Below are the code and all the weights of a small trained network. Each question names an input and a class and asks about switching units off, where a switched-off unit gives its printed mean instead of its output.

import numpy as np


def w(rows, s, z=0):
    codes = np.array(rows[::2]) - 128.0
    scale = np.full(codes.shape[1], s)
    scale[-1] = z or s
    return codes * scale


def f(y):
    return np.maximum(y, 0)


def log_softmax(a):
    a = a - a.max(-1, keepdims=True)
    return a - np.log(np.exp(a).sum(-1, keepdims=True))


def net(x, mask):
    res = np.array(x, float).reshape(1, 8) / 4 @ E
    y = f(res @ A[0][:, :-1].T + A[0][:, -1])
    res = res + np.where(mask, y, B[0][:, -1]) @ B[0][:, :-1]
    return log_softmax(res[-1] @ U[:, :-1].T + U[:, -1])


A, B = {}, {}
E = w([
[132,5,112,253,64],'x0',
[120,183,246,114,1],'x1',
[20,230,20,53,40],'x2',
[45,185,62,117,188],'x3',
[59,162,193,226,135],'x4',
[181,137,71,138,125],'x5',
[52,40,76,53,177],'x6',
[109,112,91,30,115],'x7',
],0.0073)
A[0] = w([
[160,121,150,160,139,62],'neuron 0',
[136,133,155,51,152,100],'neuron 1',
[170,142,209,34,116,134],'neuron 2',
[62,182,144,42,93,211],'neuron 3',
[122,203,145,186,93,86],'neuron 4',
[193,122,81,98,62,83],'neuron 5',
[115,125,147,56,94,89],'neuron 6',
[131,99,118,110,220,94],'neuron 7',
[150,106,126,122,213,87],'neuron 8',
[168,111,104,94,219,93],'neuron 9',
[104,103,186,171,127,82],'neuron 10',
[193,85,145,206,117,87],'neuron 11',
[89,130,156,88,164,254],'neuron 12',
[133,156,158,86,132,80],'neuron 13',
[191,94,42,148,4,130],'neuron 14',
[204,121,104,59,116,207],'neuron 15',
[170,241,146,148,77,126],'neuron 16',
[169,191,142,191,95,126],'neuron 17',
],0.011,0.0058)
B[0] = w([
[154,79,195,191,164,150],'neuron 0',
[220,106,23,159,90,169],'neuron 1',
[254,148,135,166,29,192],'neuron 2',
[113,149,76,212,21,250],'neuron 3',
[120,176,207,187,205,181],'neuron 4',
[62,102,228,2,114,161],'neuron 5',
[181,126,149,136,12,166],'neuron 6',
[182,137,11,167,176,173],'neuron 7',
[122,89,24,110,176,167],'neuron 8',
[208,160,42,34,216,179],'neuron 9',
[77,68,139,221,113,162],'neuron 10',
[179,62,208,74,167,194],'neuron 11',
[115,89,20,214,103,201],'neuron 12',
[216,119,45,179,108,156],'neuron 13',
[34,153,244,9,119,194],'neuron 14',
[183,166,89,38,109,190],'neuron 15',
[112,243,196,188,185,209],'neuron 16',
[88,184,195,197,217,184],'neuron 17',
],0.0078,0.014)
U = w([
[67,103,107,183,80,192],'0',
[195,150,111,130,45,2],'1',
[150,153,208,6,70,83],'2',
[131,232,173,180,154,60],'3',
[94,170,161,124,120,124],'4',
[49,182,54,134,95,128],'5',
[188,4,191,142,158,196],'6',
[189,121,29,63,240,181],'7',
],0.011,0.0086)

Each question gives the input, the list of numbers given to net, and the class t.
The units are the neurons (one row each of A and B). Each row of codes is followed by its name. A weight is (code - 128) times the scale printed after its matrix; where a second scale follows, it is the last column's (A, B and U).
mask holds one flag per neuron, in row order. A switched-off neuron (its flag False) gives its mean, the last column of its row in B, instead of its output. The means were averaged over made-up inputs and are rounded, as every weight is.
A unit's drop is (log p(t) with every unit on - log p(t) with that unit switched off) / (log p(t) with every unit on - log p(t) with every unit switched off).
The circuit of an input: a set's keep is (log p(t) with only the set's units on - log p(t) with every unit switched off) / (log p(t) with every unit on - log p(t) with every unit switched off). Starting from the 12 units with the biggest drops (on a tie, the unit counted first), units are removed one at a time, each time the one whose removal leaves the highest keep (on an exact tie, the one counted first), for as long as the keep stays at least 0.8.
circuit, biggest first: the units of the circuit, biggest drop first
unit that matters most: the unit with the biggest drop
k most important neurons: the k neurons with the biggest drops, biggest first
drop of u: that unit's drop, to one decimal
input [3,-3,3,0,-8,-4,2,3], class 2: circuit, biggest first -> (neuron 14; neuron 5)
input [8,4,5,-1,2,7,-2,-3], class 3: circuit, biggest first -> (neuron 17)
input [1,3,2,-2,-5,0,5,7], class 2: 4 most important neurons -> (neuron 5; neuron 14; neuron 7; neuron 15)
input [6,3,-1,5,6,3,3,-5], class 6: circuit, biggest first -> (neuron 3; neuron 11)
input [7,0,-2,5,8,-6,1,-2], class 6: circuit, biggest first -> (neuron 3; neuron 11)
input [-3,2,-8,4,0,-4,-4,7], class 7: 2 most important neurons -> (neuron 3; neuron 6)
input [1,0,0,-4,5,3,1,-2], class 6: circuit, biggest first -> (neuron 3; neuron 16)
input [-2,-2,7,-7,2,-7,-7,5], class 3: 2 most important neurons -> (neuron 16; neuron 4)
input [0,-6,-4,3,7,-4,1,-8], class 7: 2 most important neurons -> (neuron 7; neuron 8)
input [8,5,-2,1,6,-7,-5,7], class 6: 3 most important neurons -> (neuron 11; neuron 3; neuron 10)
input [-3,0,4,-8,-1,2,6,8], class 1: 2 most important neurons -> (neuron 3; neuron 1)
input [-4,3,-3,-2,-5,2,3,-3], class 1: 2 most important neurons -> (neuron 2; neuron 11)
input [-3,4,-3,8,-8,6,-5,3], class 1: 2 most important neurons -> (neuron 2; neuron 1)
input [7,7,-4,6,-2,8,-6,-3], class 3: unit that matters most -> neuron 17
input [-7,-5,-8,-5,3,-7,5,4], class 7: drop of neuron 6 -> 0.0
input [-2,1,-5,0,-4,8,-4,-1], class 2: drop of neuron 7 -> 0.1
input [5,3,7,0,-1,7,2,-6], class 2: drop of neuron 14 -> 0.5
